Below are the code and all the weights of a small trained network. Each question names an input and a class and asks about switching units off, where a switched-off unit gives its printed mean instead of its output.

import numpy as np


def w(rows, s, z=0):
    codes = np.array(rows[::2]) - 128.0
    scale = np.full(codes.shape[1], s)
    scale[-1] = z or s
    return codes * scale


def norm(h):
    return h / np.sqrt((h * h).mean(-1, keepdims=True) + 1e-5)


def f(y):
    return y / 2 * (1 + np.tanh(0.7978845608 * (y + 0.044715 * y**3)))


def log_softmax(a):
    a = a - a.max(-1, keepdims=True)
    return a - np.log(np.exp(a).sum(-1, keepdims=True))


def net(x, mask):
    res = np.array(x, float).reshape(1, 8) / 4 @ E
    u = 0
    for l in range(2):
        y = f(norm(res) @ A[l][:, :-1].T + A[l][:, -1])
        res = res + np.where(mask[u : u + 7], y, B[l][:, -1]) @ B[l][:, :-1]
        u += 7
    return log_softmax(norm(res)[-1] @ U[:, :-1].T + U[:, -1])


A, B = {}, {}
E = w([
[136,189,101,177,135,84,129],'x0',
[115,138,127,121,156,75,143],'x1',
[118,129,130,139,165,18,165],'x2',
[89,121,104,20,181,119,68],'x3',
[122,138,137,170,143,18,174],'x4',
[140,147,49,12,2,87,177],'x5',
[124,148,116,121,132,127,104],'x6',
[172,237,251,17,168,51,68],'x7',
],0.0069)
A[0] = w([
[110,139,142,149,186,144,103,95],'L0N1',
[122,145,174,146,133,146,172,143],'L0N2',
[195,117,124,74,187,156,72,121],'L0N3',
[164,156,130,132,180,107,169,4],'L0N4',
[190,192,196,124,74,102,95,158],'L0N5',
[120,179,254,90,109,103,103,24],'L0N6',
[178,143,75,81,84,89,165,46],'L0N7',
],0.0098,0.0027)
B[0] = w([
[113,110,178,154,100,114,88,179],'L0N1',
[129,174,164,97,87,127,138,158],'L0N2',
[160,139,151,163,167,131,158,195],'L0N3',
[167,92,158,128,149,179,131,136],'L0N4',
[134,99,95,86,187,203,161,248],'L0N5',
[95,69,9,179,178,184,137,253],'L0N6',
[161,169,179,101,133,143,80,216],'L0N7',
],0.011,0.0046)
A[1] = w([
[147,197,79,2,59,114,168,97],'L1N1',
[153,200,163,53,59,149,129,191],'L1N2',
[74,143,161,85,169,112,168,20],'L1N3',
[85,163,154,94,104,117,140,5],'L1N4',
[140,134,227,168,167,157,110,14],'L1N5',
[81,99,81,132,65,79,77,53],'L1N6',
[39,215,214,147,152,153,119,177],'L1N7',
],0.0084,0.0021)
B[1] = w([
[155,72,204,186,112,105,56,253],'L1N1',
[156,156,163,223,143,23,63,197],'L1N2',
[120,36,130,150,84,132,188,126],'L1N3',
[246,127,192,153,128,144,130,110],'L1N4',
[183,136,204,172,134,149,78,187],'L1N5',
[78,152,105,87,169,132,104,144],'L1N6',
[146,53,152,161,109,123,60,165],'L1N7',
],0.011,0.0051)
U = w([
[191,135,168,224,103,159,42,3],'0',
[109,196,2,111,135,249,193,253],'1',
],0.0069,0.0019)

Each question gives the input, the list of numbers given to net, and the class t.
The units are the neurons (one row each of A and B). Each row of codes is followed by its name. A weight is (code - 128) times the scale printed after its matrix; where a second scale follows, it is the last column's (A, B and U).
mask holds one flag per neuron, layer by layer. A switched-off neuron (its flag False) gives its mean, the last column of its row in B, instead of its output. The means were averaged over made-up inputs and are rounded, as every weight is.
A unit's drop is (log p(t) with every unit on - log p(t) with that unit switched off) / (log p(t) with every unit on - log p(t) with every unit switched off).
The circuit of an input: a set's keep is (log p(t) with only the set's units on - log p(t) with every unit switched off) / (log p(t) with every unit on - log p(t) with every unit switched off). Starting from the 12 units with the biggest drops (on a tie, the unit counted first), units are removed one at a time, each time the one whose removal leaves the highest keep (on an exact tie, the one counted first), for as long as the keep stays at least 0.8.
circuit, biggest first: the units of the circuit, biggest drop first
top k neurons: the k neurons with the biggest drops, biggest first
k most important neurons of layer l: the k neurons of layer l with the biggest drops, biggest first
drop when u is switched off: that unit's drop, to one decimal
input [-7,3,8,5,8,8,5,-3], class 0: circuit, biggest first : [L1N1]
input [4,-4,2,-1,-6,5,0,-5], class 0: top 4 neurons : [L0N6; L1N1; L0N7; L0N5]
input [7,2,-1,4,-6,4,2,-3], class 0: circuit, biggest first : [L0N6; L1N1]
input [2,-1,1,3,4,5,5,8], class 1: circuit, biggest first : [L0N6; L0N5]
input [-5,2,-7,-2,-1,0,-3,-2], class 1: 2 most important neurons of layer 1 : [L1N1; L1N5]
input [-8,4,0,5,3,-5,-2,6], class 1: circuit, biggest first : [L0N6; L1N1]
input [5,-1,5,2,0,0,3,-1], class 1: top 4 neurons : [L1N1; L0N2; L1N2; L1N5]
input [-2,-4,2,-6,4,0,3,-7], class 1: 2 most important neurons of layer 1 : [L1N1; L1N2]
input [-5,5,-6,-1,-4,6,5,-6], class 0: top 3 neurons : [L0N6; L1N1; L0N5]
input [-6,2,5,3,8,-4,-1,8], class 1: circuit, biggest first : [L0N6; L1N1; L1N2]
input [2,-2,8,-4,-3,-5,-3,7], class 1: top 3 neurons : [L0N6; L0N5; L1N1]
input [-2,-7,1,-4,0,8,-8,-4], class 0: 2 most important neurons of layer 0 : [L0N6; L0N7]
input [-3,-2,8,2,-2,4,8,7], class 1: drop when L0N6 is switched off : 1.7
input [1,6,-6,-6,-8,4,0,7], class 1: drop when L0N6 is switched off : 0.8
